Below is a small trained network, with its code and all its weights. Each question gives an input and a target symbol and asks what happens when units are switched off, that is, made to give their printed mean instead of their output.

import numpy as np


def w(rows, s, z=0):
    codes = np.array(rows[::2]) - 128.0
    scale = np.full(codes.shape[1], s)
    scale[-1] = z or s
    return codes * scale


def f(y):
    return np.maximum(y, 0)


def softmax(a):
    e = np.exp(a - a.max(-1, keepdims=True))
    return e / e.sum(-1, keepdims=True)


def log_softmax(a):
    a = a - a.max(-1, keepdims=True)
    return a - np.log(np.exp(a).sum(-1, keepdims=True))


def net(x, mask):
    ids = ['ΞΦΨαβγδεζηθλμστω'.index(c) for c in x.split()]
    T = len(ids)
    res = E[ids] + P[:T]
    q, k, v = (res @ M[0].T for M in (Q, K, V))
    z = softmax(np.where(np.tri(T) > 0, q @ k.T / 4**0.5, -1e9)) @ v
    res = res + np.where(mask[0], z, O[0][:, -1]) @ O[0][:, :-1]
    y = f(res @ A[0][:, :-1].T + A[0][:, -1])
    res = res + np.where(mask[1:17], y, B[0][:, -1]) @ B[0][:, :-1]
    return log_softmax(res[-1] @ U[:, :-1].T + U[:, -1])


Q, K, V, O, A, B = {}, {}, {}, {}, {}, {}
E = w([
[103,96,114,178,99,123,78,120],'Ξ',
[147,128,177,104,149,141,161,112],'Φ',
[110,88,110,169,44,171,77,134],'Ψ',
[193,103,125,123,155,167,150,105],'α',
[95,110,116,172,111,128,67,131],'β',
[162,92,254,138,88,114,140,110],'γ',
[86,161,138,180,110,95,49,145],'δ',
[189,86,155,183,181,174,158,116],'ε',
[197,138,195,118,121,178,146,107],'ζ',
[148,103,194,136,146,178,169,113],'η',
[33,129,146,240,158,102,106,164],'θ',
[26,78,73,157,116,107,158,46],'λ',
[81,215,80,139,45,188,145,96],'μ',
[150,213,159,61,148,162,147,60],'σ',
[130,127,199,148,214,220,196,103],'τ',
[29,200,133,135,155,57,239,70],'ω',
],0.019)
P = w([
[125,121,73,35,161,148,104,245],'0',
[114,94,118,106,168,97,140,143],'1',
[88,105,143,127,125,111,135,111],'2',
[93,104,138,147,119,127,117,75],'3',
[84,116,137,161,119,141,103,53],'4',
[94,117,144,181,113,148,84,35],'5',
[83,119,125,184,126,166,86,7],'6',
],0.013)
Q[0] = w([
[156,113,190,196,134,140,102,113],'H1',
[181,96,207,155,206,158,174,54],'H1',
[226,216,134,38,145,141,109,179],'H1',
[149,89,123,113,105,63,178,255],'H1',
],0.009)
K[0] = w([
[76,101,132,118,114,142,55,38],'H1',
[164,124,128,170,51,106,59,95],'H1',
[157,18,128,124,90,81,92,204],'H1',
[127,103,66,2,131,83,131,253],'H1',
],0.0088)
V[0] = w([
[118,170,141,152,95,9,59,176],'H1',
[97,15,152,173,143,136,115,130],'H1',
[62,145,102,73,148,75,131,45],'H1',
[115,135,78,208,75,140,157,179],'H1',
],0.011)
O[0] = w([
[146,1,129,181,117,230,154,94,60],'H1',
[110,193,82,82,153,220,154,227,181],'H1',
[146,29,179,60,152,59,171,158,252],'H1',
[192,143,146,196,43,135,212,176,113],'H1',
],0.0091,0.012)
A[0] = w([
[153,112,170,159,66,86,58,204,251],'N1',
[194,98,254,71,174,138,164,91,163],'N2',
[110,73,131,184,125,97,160,77,20],'N3',
[192,112,26,163,100,202,58,149,16],'N4',
[190,146,155,73,181,181,193,177,84],'N5',
[81,108,111,88,63,91,157,151,210],'N6',
[83,132,110,158,181,102,209,149,213],'N7',
[159,154,146,110,92,132,164,44,79],'N8',
[6,173,102,154,103,135,134,186,111],'N9',
[66,120,137,157,247,178,162,115,81],'N10',
[177,207,149,118,114,146,199,171,67],'N11',
[96,103,156,167,185,175,57,178,180],'N12',
[135,136,159,169,209,120,87,81,131],'N13',
[92,145,117,131,95,11,120,170,138],'N14',
[150,253,61,94,136,78,199,128,104],'N15',
[116,99,75,223,60,169,63,62,177],'N16',
],0.0082,0.0035)
B[0] = w([
[155,135,172,81,157,160,190,61,172],'N1',
[170,112,40,185,120,83,114,166,242],'N2',
[150,183,192,128,130,161,124,164,170],'N3',
[141,166,207,126,92,78,76,145,151],'N4',
[81,148,113,161,113,90,191,67,199],'N5',
[142,146,166,116,189,158,102,76,245],'N6',
[191,183,142,118,101,181,102,132,229],'N7',
[142,54,124,139,142,158,121,165,154],'N8',
[206,124,86,175,145,127,130,118,203],'N9',
[147,92,132,91,92,131,76,148,187],'N10',
[92,125,155,174,143,94,161,90,159],'N11',
[105,102,70,65,160,142,131,105,169],'N12',
[115,146,95,92,2,136,119,177,179],'N13',
[116,72,135,170,121,168,125,81,252],'N14',
[109,111,192,180,132,158,106,197,206],'N15',
[58,125,85,117,120,89,167,171,164],'N16',
],0.0089,0.011)
U = w([
[121,127,157,121,134,111,113,180,92],'Ξ',
[133,117,161,129,133,107,96,181,66],'Φ',
[191,195,188,41,22,137,105,161,211],'Ψ',
[105,149,109,125,157,4,227,149,167],'α',
[192,122,83,72,96,79,71,176,146],'β',
[118,131,99,152,116,133,158,100,59],'γ',
[3,67,128,117,152,115,143,206,87],'δ',
[94,159,107,137,151,123,120,141,173],'ε',
[63,150,19,158,128,127,169,47,120],'ζ',
[137,158,42,148,113,136,145,60,151],'η',
[165,49,53,204,92,171,115,144,79],'θ',
[182,127,124,9,207,239,140,67,231],'λ',
[109,137,185,209,83,162,184,49,70],'μ',
[80,110,161,136,121,82,94,85,98],'σ',
[135,163,163,199,160,123,82,122,95],'τ',
[227,72,200,180,127,83,79,170,4],'ω',
],0.0064,0.0029)

Each question gives the input, a string of symbols that net reads in full, and the target symbol t.
The units are the heads (4 rows each of Q, K, V and O) and the neurons (one row each of A and B). Each row of codes is followed by its name. A weight is (code - 128) times the scale printed after its matrix; where a second scale follows, it is the last column's (O, A, B and U).
mask holds one flag per unit, heads first, then neurons. A switched-off unit (its flag False) gives its mean, the last column of its rows in O or B, instead of its output. The means were averaged over made-up inputs and are rounded, as every weight is.
A unit's drop is (log p(t) with every unit on - log p(t) with that unit switched off) / (log p(t) with every unit on - log p(t) with every unit switched off).
The circuit of an input: a set's keep is (log p(t) with only the set's units on - log p(t) with every unit switched off) / (log p(t) with every unit on - log p(t) with every unit switched off). Starting from the 12 units with the biggest drops (on a tie, the unit counted first), units are removed one at a time, each time the one whose removal leaves the highest keep (on an exact tie, the one counted first), for as long as the keep stays at least 0.8.
circuit, biggest first: the units of the circuit, biggest drop first
most important unit: the unit with the biggest drop
k most important neurons: the k neurons with the biggest drops, biggest first
drop when u is switched off: that unit's drop, to one decimal
input λ λ λ, target λ: circuit, biggest first => N6, N7, H1
input λ γ λ α, target α: most important unit => N5
input λ ζ λ Φ λ η, target α: circuit, biggest first => H1, N5, N2
input Φ δ λ ε, target α: circuit, biggest first => H1, N5, N14
input λ δ ε ζ λ θ λ, target λ: circuit, biggest first => H1, N6, N7
input λ ζ ζ λ λ α, target α: circuit, biggest first => H1, N5, N14
input Ψ σ η λ σ, target α: circuit, biggest first => H1, N5, N2
input ε θ λ ζ λ μ λ, target μ: 2 most important neurons => N3, N2
input Ψ δ ζ λ λ ζ δ, target λ: circuit, biggest first => H1, N2, N1, N12
input λ ζ Ψ, target λ: circuit, biggest first => N1, N2
input τ ζ λ, target τ: circuit, biggest first => H1, N15, N9, N6
input Φ δ σ, target θ: circuit, biggest first => H1, N2
input Ψ Ψ δ λ λ Ψ ζ, target μ: circuit, biggest first => H1, N11
input ω δ δ Φ, target θ: circuit, biggest first => H1, N2
input δ δ η θ, target θ: 2 most important neurons => N9, N6
input λ σ γ η λ Ξ, target λ: most important neuron => N1
input Ψ Ψ ε, target μ: 2 most important neurons => N11, N5
input σ σ ζ ζ ε ε, target τ: 3 most important neurons => N15, N11, N9
input λ λ δ λ Ψ, target λ: 2 most important neurons => N1, N6
input ζ ε λ δ β, target λ: most important neuron => N2
input λ λ ζ λ λ μ δ, target μ: 3 most important neurons => N1, N14, N2
input δ λ θ, target λ: drop when N1 is switched off => 0.1
input ζ λ λ ζ μ Ψ δ, target μ: drop when N1 is switched off => 0.3
